Group, then class
[-15.7  54.8  -0.1   4.1   6.3  -3.7  -9.2   7.4   1.9  19.4  -2.4  -0.3
   2.6  -5.4  -7.8  -3.7 -22.4  -1.4   4.1 -30.4 -24.1   8.2  -7.1   1.0
  -0.5   1.3   0.3  15.6  -4.9  -0.8]
K:F
[ -5.4  32.9   2.4  -0.9   0.6   2.7   3.3   3.9   6.9 -12.4   0.6  -0.6
   0.2  -1.6  -3.1  -3.0  -9.3  -4.4  -0.1 -30.8 -15.0   0.9  -0.4  -2.4
   0.0   2.1   0.9   7.2   0.3  -1.8]
Y:E
[  4.0  -5.0   1.0  -0.8 -18.9   8.0  -8.2  -2.4  -1.6 -37.0  10.9  -2.8
   1.2   5.0   0.6   9.8   8.0  -6.5   6.3 -17.0  -0.4  -3.3   6.6  -6.0
  -1.4  -3.1   0.6  -0.6   0.6  -5.0]
Y:L
[  5.6   3.5  -2.4  -2.8  -1.4   1.8  -4.0  -0.5  -2.2  -3.3  -8.2  -6.1
   7.1   5.7   3.0  12.6 -11.3  -4.2   2.6  -3.3  11.7   4.3  -4.4  -0.7
  -0.7   1.4  -2.9  -3.5   3.6  -5.5]
K:D
[-16.2  65.7   0.3   7.8  26.1  -5.6  -6.2   3.0  -3.1  51.9  -6.5  10.4
  -3.1  -7.1 -21.5 -37.6 -23.0   2.1   3.7 -65.7 -60.2   7.3  -3.2  -1.1
  -2.9  11.1  12.2  25.4   2.9 -11.0]
Y:E
[-10.7  65.7   6.8   0.8  11.4   5.7  -5.6  -0.3   3.0  28.2 -12.3   7.5
   0.7  -7.2  -9.3 -36.7 -23.2   1.4  -5.2 -65.7 -51.9   0.8   1.2  -5.0
   0.2  16.5  11.6  18.4   5.5 -13.5]
Y:U
[  1.4 -11.8  -2.0  -0.7   0.0  -1.1   5.4   4.1  -0.2  -0.9  -0.5  -2.8
   7.7   3.7   1.7  14.2  -1.4   3.3   1.3  -3.7   9.9   4.7  -0.3   2.6
   7.7   7.0   3.3   1.0   8.4  -1.3]
K:Q
[  3.6  19.2  12.2   7.5  -9.1   7.1  -0.6  -3.2   0.0 -28.4   4.9  -6.5
  20.0   5.1   3.2  -0.1  -8.1  -1.4   1.6 -52.4  -6.7  -0.5  -1.8   6.3
   2.0  -4.7  -5.4   1.5  -3.0 -13.9]
Y:U
[-11.5  37.3   4.2   5.0   0.2  -4.2  -4.0  -2.5   6.2 -14.5  16.2  -3.3
   0.5   1.8  -5.0  -9.2  -3.0 -14.2   2.2 -65.2 -17.0  -4.6   0.6  -2.7
   2.6  -6.5  -0.4   4.2  -3.2  -6.7]
Y:L
[ -6.4  26.8   1.3  -4.9   1.8  -9.6  -7.2   1.7  14.0   5.3  -5.0  -7.4
   4.7  -2.0   1.0   2.5  -9.0  -4.5   1.8 -10.0   0.0   8.9 -10.6  -0.8
  -0.3   2.1   7.5   3.0   2.2 -13.0]
K:F
[ -3.9  30.1   1.3  -2.1   4.6   0.5  -9.9   0.2  -4.5  17.2 -10.1  -0.8
 -10.6  -2.6  -4.3   6.0 -15.6  -0.4   3.9  -8.3   3.9   4.5  -3.4  -1.9
  -5.2  -9.1   6.5  10.5   1.5  -3.9]
K:Q
[ -0.4   9.3   0.9  -3.7  -5.4   0.3  -2.5  -6.2  -8.4  -0.4   0.4  -4.8
   3.6   8.5   1.6  15.5  -6.3  -0.8   5.0 -21.8   8.1   6.8  -4.3  -0.8
   2.2  -1.2 -14.2  12.4   8.6 -10.5]
K:D
[-11.4  26.4  12.0   0.4  -0.1   3.6  -5.3   5.3   2.1  -4.5  -2.6   0.9
  -4.3   2.2  -2.6  -1.4  -4.8  -1.9   4.2 -24.8 -17.7   9.2  -8.3  -3.2
  -1.3   1.1   1.6   6.1  -4.8  -0.2]
Y:E
[ -4.8  29.4   3.6   9.4  -4.8   3.2 -10.2   1.6  -5.6 -10.1  -1.7   0.5
  -1.2   0.4  -3.9  -7.4 -11.3   5.8   7.3 -46.7 -29.8  -2.5  -7.9  -1.7
   4.2  -1.3   1.2   0.4   2.9  -7.8]
Y:L
[-21.7  35.9   5.0   2.5   7.9   3.9  -9.9  -0.2  -5.1  15.1   2.8  -6.6
   2.6  -5.5  -3.0  -5.3 -16.7   8.5  -1.0 -46.7 -32.2  -9.2  -3.1  16.8
  -8.1   6.1   7.6  12.2   6.5  -5.6]
K:Q
[ -9.6   3.2  -3.7  -2.9   0.0   8.5  -6.4   0.9   0.1   2.2   2.2  -4.7
  14.1  -8.1  -2.0   1.8  -4.4  -3.9   0.4   6.4   9.8   9.4 -10.6   1.7
  -7.1   9.2   2.4   5.5  -0.4  -5.3]
K:Q
[  2.9  -4.6   1.5   0.5  -0.3   0.2  -5.6   1.9   0.0   6.1  -6.8  -2.4
  -1.0   5.3   2.6   5.4  -4.3  -2.7  -0.4  -9.1  29.1   4.2  -7.4  -8.6
  -0.8   8.6   1.6   3.9   4.0 -10.5]
K:Q
[ -1.2  16.9  15.7   3.3  -0.9   0.1 -14.3   2.3  -0.2 -34.0 -10.3 -10.2
  -1.5  -1.0   4.5   0.0 -11.7   1.5   4.4 -36.6  -8.3  10.8   5.1  -5.3
  -0.3  -5.3  -8.6   5.4   1.4  -6.0]
Y:U
[ -7.5  32.3  -1.1  -5.2  -0.8   1.5  -3.6   3.4  -1.7  -5.0   1.8  -2.9
   1.5   2.3 -11.2  -4.0 -16.0   0.1   4.3 -31.5   0.6   6.1 -11.1  -0.7
   0.3  -2.4  -2.4   3.7  -8.3 -10.8]
K:D
[-16.6   4.1   1.1   0.1  -4.8  16.3   4.2   2.2  -0.3  -4.7  -2.4   3.8
   4.6  -3.7  -6.9  10.3   3.8  -1.8   4.6  -5.1   8.6   2.2 -13.4  -1.5
   9.3   3.6  -0.5  -9.4   8.6  -1.0]
K:D
[ -3.6  31.8  -3.4   2.1  -2.8   7.8  -4.5  -1.3  -0.1 -10.4  -3.6   1.0
   3.4   6.2  -3.1 -11.4 -21.1  -0.3   0.4 -35.0 -10.6  12.1  -1.3  -2.8
  -1.5   1.0  -3.0   0.7  -4.5   0.2]
Y:E
[ -2.0   1.2   5.3  -4.7  -0.9   2.5  -8.5   3.2   0.9   3.8  -4.8  -6.4
  -4.3   2.7   2.2   3.0   3.8  -2.3  -2.1 -44.3  20.8   8.2  -5.0  -3.2
   3.8  -3.6   3.0  10.7   6.4 -11.0]
K:Q
[  2.1  25.2  20.7   1.5  -2.0  -1.3   0.1   2.3  -5.0   0.0  -4.1 -12.5
   9.5  -2.8   1.4   9.5  -3.0  -2.5  -2.5 -24.1  23.1   6.6  -7.4  -4.5
  -0.6   2.1   0.0  -1.0   1.7 -11.5]
K:D
